Below is a small trained network, with its code and all its weights. Each question gives an input and a target symbol and asks what happens when units are switched off, that is, made to give their printed mean instead of their output.

import numpy as np


def w(rows, s, z=0):
    codes = np.array(rows[::2]) - 128.0
    scale = np.full(codes.shape[1], s)
    scale[-1] = z or s
    return codes * scale


def norm(h):
    return h / np.sqrt((h * h).mean(-1, keepdims=True) + 1e-5)


def f(y):
    return np.maximum(y, 0)


def softmax(a):
    e = np.exp(a - a.max(-1, keepdims=True))
    return e / e.sum(-1, keepdims=True)


def log_softmax(a):
    a = a - a.max(-1, keepdims=True)
    return a - np.log(np.exp(a).sum(-1, keepdims=True))


def net(x, mask):
    ids = ['ΓΔΘαβεηλμξπψ'.index(c) for c in x.split()]
    T = len(ids)
    res = E[ids] + P[:T]
    u = 0
    for l in range(2):
        q, k, v = (norm(res) @ M[l].T for M in (Q, K, V))
        z = softmax(np.where(np.tri(T) > 0, q @ k.T / 2**0.5, -1e9)) @ v
        res = res + np.where(mask[u], z, O[l][:, -1]) @ O[l][:, :-1]
        u += 1
        y = f(norm(res) @ A[l][:, :-1].T + A[l][:, -1])
        res = res + np.where(mask[u : u + 4], y, B[l][:, -1]) @ B[l][:, :-1]
        u += 4
    return log_softmax(norm(res)[-1] @ U[:, :-1].T + U[:, -1])


Q, K, V, O, A, B = {}, {}, {}, {}, {}, {}
E = w([
[124,157,134,156,111,106,140,65],'Γ',
[73,176,91,132,104,151,133,70],'Δ',
[66,122,137,130,225,147,193,177],'Θ',
[183,69,116,119,173,196,133,97],'α',
[153,163,143,84,161,120,101,2],'β',
[51,39,89,129,149,104,77,94],'ε',
[169,118,119,58,34,68,144,84],'η',
[90,131,164,185,122,81,118,93],'λ',
[97,165,122,66,125,109,161,109],'μ',
[124,144,121,156,70,126,129,117],'ξ',
[86,114,179,111,156,132,123,107],'π',
[168,164,146,121,117,108,65,158],'ψ',
],0.027)
P = w([
[66,215,204,253,44,68,114,221],'0',
[88,152,233,185,78,127,105,187],'1',
[115,124,232,160,105,133,103,164],'2',
[150,116,225,141,126,116,112,141],'3',
[170,99,219,127,157,115,112,127],'4',
[182,103,224,119,143,108,116,121],'5',
],0.0068)
Q[0] = w([
[126,115,4,117,117,153,87,149],'0.h1',
[129,86,146,135,127,124,148,120],'0.h1',
],0.031)
K[0] = w([
[2,217,172,148,95,145,194,152],'0.h1',
[154,66,130,86,138,72,115,128],'0.h1',
],0.02)
V[0] = w([
[146,238,155,138,201,222,69,192],'0.h1',
[241,254,238,73,183,110,41,176],'0.h1',
],0.0095)
O[0] = w([
[255,102,179,40,201,139,60,153,2],'0.h1',
[154,116,213,141,94,204,173,141,184],'0.h1',
],0.0083,0.0096)
A[0] = w([
[139,126,71,188,90,134,94,118,179],'0.n1',
[156,114,55,165,176,212,121,167,137],'0.n2',
[126,20,98,106,118,105,59,204,34],'0.n3',
[144,168,118,6,154,128,156,123,251],'0.n4',
],0.015,0.0017)
B[0] = w([
[107,70,137,109,92,176,42,199,255],'0.n1',
[254,192,70,148,99,77,156,23,170],'0.n2',
[10,53,45,160,44,147,59,157,146],'0.n3',
[31,157,151,212,201,170,180,89,185],'0.n4',
],0.0085,0.0062)
Q[1] = w([
[170,123,123,6,120,40,85,224],'1.h1',
[18,100,169,37,110,235,98,72],'1.h1',
],0.015)
K[1] = w([
[126,167,175,173,122,182,127,253],'1.h1',
[172,81,60,49,115,227,126,91],'1.h1',
],0.018)
V[1] = w([
[185,60,156,64,113,13,156,187],'1.h1',
[188,89,133,233,101,45,251,166],'1.h1',
],0.012)
O[1] = w([
[27,93,206,13,121,181,174,135,3],'1.h1',
[185,12,122,79,185,167,120,62,246],'1.h1',
],0.011,0.0054)
A[1] = w([
[88,110,141,157,21,100,199,99,197],'1.n1',
[233,111,157,93,151,161,226,223,4],'1.n2',
[85,78,141,136,80,132,240,54,79],'1.n3',
[84,147,5,139,149,176,97,72,70],'1.n4',
],0.017,0.0026)
B[1] = w([
[144,85,130,88,186,166,186,104,255],'1.n1',
[138,105,141,97,103,8,99,130,144],'1.n2',
[177,150,99,153,74,70,169,126,243],'1.n3',
[109,140,147,27,126,142,91,166,165],'1.n4',
],0.019,0.022)
U = w([
[218,112,52,136,74,149,27,120,98],'Γ',
[103,220,59,172,70,90,122,211,253],'Δ',
[121,100,71,132,217,4,133,213,27],'Θ',
[154,171,141,72,170,178,124,122,35],'α',
[192,231,183,208,88,139,136,67,36],'β',
[2,126,64,42,101,91,96,128,138],'ε',
[123,105,79,108,104,111,242,100,184],'η',
[111,28,122,220,193,130,109,125,83],'λ',
[97,238,84,92,195,133,165,117,48],'μ',
[99,43,103,170,60,180,96,194,164],'ξ',
[126,161,218,113,130,213,167,179,175],'π',
[139,72,219,145,45,49,95,196,151],'ψ',
],0.0091,0.0042)

Each question gives the input, a string of symbols that net reads in full, and the target symbol t.
The units are the heads (2 rows each of Q, K, V and O) and the neurons (one row each of A and B). Each row of codes is followed by its name. A weight is (code - 128) times the scale printed after its matrix; where a second scale follows, it is the last column's (O, A, B and U).
mask holds one flag per unit, layer by layer, with each layer's heads first. A switched-off unit (its flag False) gives its mean, the last column of its rows in O or B, instead of its output. The means were averaged over made-up inputs and are rounded, as every weight is.
A unit's drop is (log p(t) with every unit on - log p(t) with that unit switched off) / (log p(t) with every unit on - log p(t) with every unit switched off).
The circuit of an input: a set's keep is (log p(t) with only the set's units on - log p(t) with every unit switched off) / (log p(t) with every unit on - log p(t) with every unit switched off). Starting from all 10 units, units are removed one at a time, each time the one whose removal leaves the highest keep (on an exact tie, the one counted first), for as long as the keep stays at least 0.8.
units of the circuit, in order: the units of the circuit, biggest drop first
unit that matters most: the unit with the biggest drop
k most important neurons: the k neurons with the biggest drops, biggest first
top k neurons in layer l: the k neurons of layer l with the biggest drops, biggest first
drop when u is switched off: that unit's drop, to one decimal
input λ ψ μ λ μ, target ψ: units of the circuit, in order -> (0.h1 1.n2)
input η η α π η, target Γ: top neuron in layer 0 -> (0.n4)
input Γ ε π Γ, target ε: units of the circuit, in order -> (0.h1 1.n4)
input ψ Γ η α η μ, target μ: 2 most important neurons -> (0.n4 0.n2)
input η ψ η Δ λ, target Δ: units of the circuit, in order -> (1.h1 0.h1)
input ξ α η Γ β, target α: units of the circuit, in order -> (1.n3 0.h1)
input η ε ψ Θ, target ψ: 2 most important neurons -> (1.n2 1.n1)
input η α π, target λ: 3 most important neurons -> (1.n3 0.n2 0.n4)
input λ ψ λ π, target ψ: units of the circuit, in order -> (0.h1 1.n2)
input Γ η α μ, target μ: top 2 neurons in layer 1 -> (1.n4 1.n1)
input η Γ α Δ Δ, target ε: top 2 neurons in layer 1 -> (1.n4 1.n1)
input ε η Δ π, target Δ: units of the circuit, in order -> (0.h1 1.h1)
input π η ξ η α η, target Γ: 4 most important neurons -> (0.n4 0.n2 1.n1 1.n3)
input Γ α Θ, target Θ: unit that matters most -> 0.n2
input η η ψ Γ Γ ξ, target ψ: top 2 neurons in layer 1 -> (1.n2 1.n1)
input η η α η Θ, target Θ: top 3 neurons in layer 1 -> (1.n2 1.n1 1.n3)
input Γ Γ α π, target λ: top 3 neurons in layer 1 -> (1.n3 1.n4 1.n1)
input α β Γ, target β: top 2 neurons in layer 1 -> (1.n1 1.n3)
input Θ π λ ξ, target ξ: top 2 neurons in layer 0 -> (0.n1 0.n2)
input Γ η α λ, target ψ: 2 most important neurons -> (1.n1 0.n1)
input η ξ η Γ ε Θ, target ε: 3 most important neurons -> (1.n4 1.n1 1.n3)
input η Γ Γ η ε π, target ε: 2 most important neurons -> (1.n4 1.n3)
input Γ η α Γ η ψ, target Δ: 3 most important neurons -> (1.n1 0.n3 0.n4)
input Γ π α ψ, target Δ: top neuron in layer 1 -> (1.n1)
input λ α η Γ, target β: top 2 neurons in layer 0 -> (0.n3 0.n2)
input Γ λ Γ Γ ξ, target ξ: 2 most important neurons -> (0.n1 1.n3)
input Δ η α, target Γ: 2 most important neurons -> (1.n1 0.n2)
input η η η Γ Δ Θ, target Δ: drop when 1.n2 is switched off -> 0.0
input η η ε, target ε: drop when 1.n4 is switched off -> 0.4
